[124 117 151 120 136] Out: 120

[[138 140 146 108 137 105 106]
 [125 127 137 124 122 126 127]] Out: 126

[[154 122 117 135]
 [104 151 156 109]] Out: 156

[[134 115 131 127 150 115]
 [129 141 129 125 111 125]] Out: 111

[100 110 131 124 132 148 145] Out: 148

[[126 148 105 135 103]
 [153 115 128 128 148]] Out: 128
---
[128, 131, 143, 153, 131]	143, 153

[[122, 126, 126, 113, 124],
 [127, 125, 132, 135, 131],
 [149, 133, 147, 136, 129]]	132, 149

[125, 135, 157, 138, 132, 135, 126]	138, 157

[103, 126, 144, 140, 134, 137, 130]	140, 144

[127, 122, 150, 122, 141]	150, 150

[120, 157, 111, 114, 109]	111, 157
---
[[135 120 142 109]
 [128 139 104 118]
 [114 150 104 145]] --> 104

[[127 150 122 117 124 128]
 [121 109 142 139 138 136]
 [132 128 122 141 126 124]] --> 142

[[137 135 138 141 129 111]
 [117 103 120 114 128 151]
 [151 115 139 138 143 120]] --> 120

[[128 103 135 140 146 113]
 [129 106 131 139 146 115]
 [131 107 133 136 146 116]] --> 131

[[117 150 145 131 119 144 119]
 [135 120 147 118 117 151 130]
 [118 148 141 126 118 128 114]] --> 147

[[111 113 130 113 130]
 [103 118 136 118 121]
 [110 111 126 116 135]] --> 136
---
[[128 128 155 155 155]
 [128 128 139 155 156]
 [127 128 128 155 155]] 155

[[149 127 137 138 132 121]
 [136 116 126 148 134 129]
 [115 125 120 132 155 115]] 115

[[140 138 119 152 144 132]
 [152 130 118 145 116 121]
 [137 131 110 129 142 105]] 105

[[130 134 152 138 142]
 [130 112 133 122 145]
 [118 145 144 127 121]] 121

[[132 124 129 125 125 124]
 [133 126 128 126 129 122]
 [152 128 128 116 112 121]] 121

[[141 140 142 134 143 135]
 [120 128 120 149 133 148]
 [130 131 133 116 129 119]] 119

[[129 132 130 106 158 115 117]
 [148 145 146 115 151 131 111]
 [139 158 142  99 129 116 120]] 120
---
Input: [122 138 150 142 125 105 106]
Output: 106, 122

Input:
[[138 134 134 135 137 133]
 [114 119 123 157 121 117]]
Output: 133, 114

Input: [146 138 115 101 129]
Output: 129, 146

Input: [131 153 125 105 124 127]
Output: 127, 131

Input:
[[129 153 134 126 128 137]
 [129 133 130 130 127 134]
 [125 120 127 125 128 130]]
Output: 137, 125

Input: [120 137 149 129 137 155 127]
Output: 127, 120
---
[[152 140 132 133]
 [135 107 141 136]
 [144 131 148 119]] ⇒ 144

[[104 136 120 112 116]
 [134 135 122 139 137]] ⇒ 134

[[100 128 123 115]
 [154 127 133 140]] ⇒ 154

[109 110 102 104] ⇒ 109

[145 122 117 110 103] ⇒ 145

[140 151 134 132 104] ⇒ 140

[127 107 113 133 123 129] ⇒ 127

[132 110 155 106 129 131] ⇒ 132
---
[122 107 132 144 154]: 132

[105 122 139 106 104 127 107]: 107

[[117 121 115 139 108 115 115]
 [128 125 130 103 139 131 130]
 [118 120 115 136 108 114 117]]: 118

[139 150 132 136 123]: 136

[108 147  98 134 102]: 108

[130 146 104 147 150 127 116]: 130
---
 99  154  141  128  134 result: 154, 99

132  123  139  128  102  135
135  134  143  152  123  131
126  126  116  142  140  108
result: 152, 102

140  130  124  131  152  135  102 result: 152, 102

149  123  156  135  131  118
113  131  129  115  131  140
result: 156, 113

142  106  143  137  113  133 result: 143, 106

110  117  116  125  138
133  129  145  130  100
154  152  150  128  146
result: 154, 100

104  133  144  113  136  120
152  143  113  113  131  133
result: 152, 104

111  134  125  129  150  132  126
133  124  128  122  125  131  128
result: 150, 111

113  116  153  149  147  135  144 result: 153, 113
---
((127, 139, 125, 115, 131, 119, 106), (129, 133, 128, 120, 118, 120, 117), (136, 124, 121, 115, 114, 136, 154)) out 106, 136
((129, 128, 137, 120, 115), (113, 134, 110, 114, 127), (116, 129, 138, 136, 106)) out 115, 116
((137, 158, 105, 144), (121, 158, 131, 148)) out 144, 121
((144, 122, 114, 157, 131), (137, 119, 110, 128, 132)) out 131, 137
((134, 122, 146, 122, 118, 141, 123), (129, 124, 102, 136, 147, 117, 126), (113, 136, 135, 134, 133, 139, 133)) out 123, 113
((134, 134, 131, 137, 137, 138, 134), (147, 136, 134, 155, 149, 141, 137), (140, 139, 132, 140, 148, 155, 142)) out 134, 140
(134, 156, 124, 116, 121) out 121, 134
